Below is a small trained network, with its code and all its weights. Each question gives an input and a target symbol and asks what happens when units are switched off, that is, made to give their printed mean instead of their output.

import numpy as np


def w(rows, s, z=0):
    codes = np.array(rows[::2]) - 128.0
    scale = np.full(codes.shape[1], s)
    scale[-1] = z or s
    return codes * scale


def f(y):
    return np.maximum(y, 0)


def softmax(a):
    e = np.exp(a - a.max(-1, keepdims=True))
    return e / e.sum(-1, keepdims=True)


def log_softmax(a):
    a = a - a.max(-1, keepdims=True)
    return a - np.log(np.exp(a).sum(-1, keepdims=True))


def net(x, mask):
    ids = ['γδεζλμστφω'.index(c) for c in x.split()]
    T = len(ids)
    res = E[ids] + P[:T]
    u = 0
    for l in range(2):
        q, k, v = (res @ M[l].T for M in (Q, K, V))
        z = softmax(np.where(np.tri(T) > 0, q @ k.T / 3**0.5, -1e9)) @ v
        res = res + np.where(mask[u], z, O[l][:, -1]) @ O[l][:, :-1]
        u += 1
        y = f(res @ A[l][:, :-1].T + A[l][:, -1])
        res = res + np.where(mask[u : u + 4], y, B[l][:, -1]) @ B[l][:, :-1]
        u += 4
    return log_softmax(res[-1] @ U[:, :-1].T + U[:, -1])


Q, K, V, O, A, B = {}, {}, {}, {}, {}, {}
E = w([
[207,61,189,164,106,116,166,32,92,106,14,112],'γ',
[202,115,155,115,48,174,81,179,177,76,61,79],'δ',
[109,86,101,55,144,180,198,136,81,94,76,143],'ε',
[150,120,161,111,94,128,153,152,160,115,98,239],'ζ',
[194,152,192,78,176,61,128,121,103,170,134,155],'λ',
[144,141,176,161,168,153,207,136,117,104,159,62],'μ',
[98,160,155,119,69,141,115,49,109,197,100,123],'σ',
[201,226,129,75,173,153,120,140,113,89,95,124],'τ',
[215,129,106,128,142,201,112,84,100,92,192,119],'φ',
[121,180,89,56,136,6,183,140,115,66,103,145],'ω',
],0.018)
P = w([
[214,18,156,61,19,123,215,123,205,163,89,43],'0',
[155,3,150,128,69,123,136,130,109,121,106,118],'1',
[144,101,110,125,109,121,170,128,171,166,127,109],'2',
[99,132,119,134,116,127,157,101,156,147,128,139],'3',
[62,152,129,129,154,143,137,78,146,135,143,127],'4',
[32,173,132,142,177,154,123,52,141,115,138,134],'5',
[1,184,151,149,173,150,107,39,137,108,167,150],'6',
],0.0089)
Q[0] = w([
[121,112,172,78,102,157,201,43,108,89,102,85],'L0H0',
[154,77,123,113,138,100,106,154,26,97,149,86],'L0H0',
[84,164,2,183,140,124,145,167,154,172,158,109],'L0H0',
],0.0099)
K[0] = w([
[109,249,149,156,172,183,46,165,142,169,204,184],'L0H0',
[140,95,177,33,98,156,194,149,197,109,144,179],'L0H0',
[255,52,112,95,71,80,103,126,148,155,117,97],'L0H0',
],0.0073)
V[0] = w([
[82,47,170,130,83,121,99,152,140,172,128,242],'L0H0',
[120,174,75,44,157,170,108,65,54,218,73,182],'L0H0',
[98,148,105,132,20,115,2,112,169,124,93,38],'L0H0',
],0.0059)
O[0] = w([
[67,138,141,34,199,165,177,100,201,164,104,255,92],'L0H0',
[215,87,119,42,86,163,126,178,22,202,110,229,183],'L0H0',
[89,226,45,117,83,153,103,25,100,235,86,22,4],'L0H0',
],0.0076,0.0022)
A[0] = w([
[114,216,198,138,121,84,84,7,115,239,169,88,113],'L0N0',
[87,149,135,140,211,61,153,154,158,201,147,114,90],'L0N1',
[83,214,99,89,253,106,194,118,138,101,166,52,88],'L0N2',
[129,164,107,142,151,199,110,21,139,138,196,118,9],'L0N3',
],0.0045,0.0014)
B[0] = w([
[184,120,172,204,157,132,218,226,141,82,192,124,252],'L0N0',
[42,101,126,74,175,160,174,117,162,96,158,88,177],'L0N1',
[180,178,170,158,14,199,159,138,1,137,155,186,252],'L0N2',
[189,115,140,77,170,57,141,138,160,119,217,188,187],'L0N3',
],0.0073,0.0018)
Q[1] = w([
[50,18,139,189,105,161,63,130,152,167,138,222],'L1H0',
[49,178,26,186,166,14,16,147,82,128,142,89],'L1H0',
[174,139,227,76,2,149,149,155,26,50,137,174],'L1H0',
],0.0059)
K[1] = w([
[109,145,243,94,198,216,193,95,190,110,71,149],'L1H0',
[124,22,134,185,69,111,147,126,223,174,2,130],'L1H0',
[76,215,78,129,205,92,97,54,32,95,190,228],'L1H0',
],0.0058)
V[1] = w([
[171,98,44,180,96,196,82,164,172,106,106,152],'L1H0',
[195,59,142,159,221,157,188,76,178,207,221,116],'L1H0',
[153,195,253,120,148,158,103,239,151,159,60,107],'L1H0',
],0.0064)
O[1] = w([
[104,142,162,160,49,196,92,128,43,45,112,254,42],'L1H0',
[62,129,195,96,84,78,82,126,62,123,155,87,149],'L1H0',
[150,197,204,202,234,217,66,169,96,158,55,102,254],'L1H0',
],0.0083,0.0035)
A[1] = w([
[140,3,160,68,126,117,126,185,135,136,127,148,4],'L1N0',
[111,34,117,206,99,140,130,167,211,38,74,182,128],'L1N1',
[124,117,148,38,141,232,35,53,151,136,146,137,90],'L1N2',
[137,180,69,164,57,192,101,73,138,114,139,49,36],'L1N3',
],0.0062,0.002)
B[1] = w([
[125,137,118,47,203,145,24,90,127,138,123,46,220],'L1N0',
[140,203,111,94,115,197,215,80,120,97,147,107,255],'L1N1',
[47,201,124,142,9,90,118,153,164,197,62,188,178],'L1N2',
[89,159,2,170,185,42,55,103,89,155,136,210,186],'L1N3',
],0.0071,0.0064)
U = w([
[153,110,146,135,129,104,127,2,112,108,81,114,3],'γ',
[65,180,99,168,163,101,92,23,122,113,118,129,135],'δ',
[99,81,77,71,139,191,128,132,82,99,125,85,99],'ε',
[117,171,165,92,114,147,131,103,183,91,125,166,154],'ζ',
[121,72,142,121,157,63,59,181,159,135,118,120,220],'λ',
[73,123,145,175,146,142,147,146,139,54,177,74,141],'μ',
[103,131,113,129,78,128,143,121,90,230,129,112,162],'σ',
[197,132,116,135,128,147,112,182,81,98,117,150,129],'τ',
[140,149,125,81,77,93,76,100,87,78,184,128,98],'φ',
[168,114,55,114,131,96,144,104,187,117,167,107,149],'ω',
],0.0078,0.0041)

Each question gives the input, a string of symbols that net reads in full, and the target symbol t.
The units are the heads (3 rows each of Q, K, V and O) and the neurons (one row each of A and B). Each row of codes is followed by its name. A weight is (code - 128) times the scale printed after its matrix; where a second scale follows, it is the last column's (O, A, B and U).
mask holds one flag per unit, layer by layer, with each layer's heads first. A switched-off unit (its flag False) gives its mean, the last column of its rows in O or B, instead of its output. The means were averaged over made-up inputs and are rounded, as every weight is.
A unit's drop is (log p(t) with every unit on - log p(t) with that unit switched off) / (log p(t) with every unit on - log p(t) with every unit switched off).
The circuit of an input: a set's keep is (log p(t) with only the set's units on - log p(t) with every unit switched off) / (log p(t) with every unit on - log p(t) with every unit switched off). Starting from all 10 units, units are removed one at a time, each time the one whose removal leaves the highest keep (on an exact tie, the one counted first), for as long as the keep stays at least 0.8.
circuit, biggest first: the units of the circuit, biggest drop first
top k neurons: the k neurons with the biggest drops, biggest first
k most important neurons of layer l: the k neurons of layer l with the biggest drops, biggest first
drop of u: that unit's drop, to one decimal
input γ ζ δ ω ζ λ, target ω: circuit, biggest first -> L1H0; L0N2
input τ ζ σ γ σ ζ, target σ: circuit, biggest first -> L0H0; L1N2
input δ τ σ, target τ: circuit, biggest first -> L0N0; L1H0; L0H0
input σ ω ζ ω ζ σ, target ω: 3 most important neurons of layer 0 -> L0N0; L0N2; L0N3
input δ τ τ δ, target τ: circuit, biggest first -> L1H0; L0H0
input σ δ λ δ, target λ: circuit, biggest first -> L1H0; L1N1
input ζ ζ λ φ, target φ: circuit, biggest first -> L1H0
input ζ ω ε ζ, target ω: circuit, biggest first -> L1H0; L0H0; L0N2
input γ δ τ γ ζ, target τ: circuit, biggest first -> L1H0; L0H0
input λ τ ζ δ λ τ, target τ: circuit, biggest first -> L0H0; L1H0
input τ τ φ τ, target φ: circuit, biggest first -> L1H0; L0N3
input δ ζ ζ ζ ζ φ μ, target φ: circuit, biggest first -> L1H0; L0N2
input δ δ φ λ δ, target φ: circuit, biggest first -> L1H0; L0N3; L0H0
input σ δ ζ ζ σ γ ε, target σ: most important neuron of layer 0 -> L0N0
input ζ ε λ ε, target λ: circuit, biggest first -> L1H0; L0H0; L1N1
input ζ ε ω λ, target λ: 2 most important neurons of layer 1 -> L1N1; L1N0
input λ ζ δ τ ε, target τ: circuit, biggest first -> L1H0; L0H0
input ζ τ τ ζ, target τ: circuit, biggest first -> L0H0; L1H0
input δ φ σ, target φ: top 3 neurons -> L0N0; L0N3; L1N2
input ζ ζ ζ, target ζ: top neuron -> L1N1
input ζ ζ ζ δ ζ ε, target ζ: 2 most important neurons of layer 1 -> L1N2; L1N3
input τ ω δ ζ τ ω σ, target ω: 3 most important neurons of layer 0 -> L0N0; L0N2; L0N3
input δ δ δ λ ζ, target λ: top 2 neurons -> L1N1; L0N1
input δ σ δ, target σ: top 2 neurons -> L1N2; L0N0
input φ γ ω ω δ τ, target ω: 2 most important neurons of layer 0 -> L0N0; L0N2
input τ γ ζ γ, target ζ: drop of L0N2 -> 0.0
input ζ σ ζ γ γ φ δ, target φ: drop of L1H0 -> 0.8
input δ ω μ, target ω: most important neuron of layer 1 -> L1N3
input ω φ ω ζ ω ζ, target ω: drop of L0H0 -> 0.1
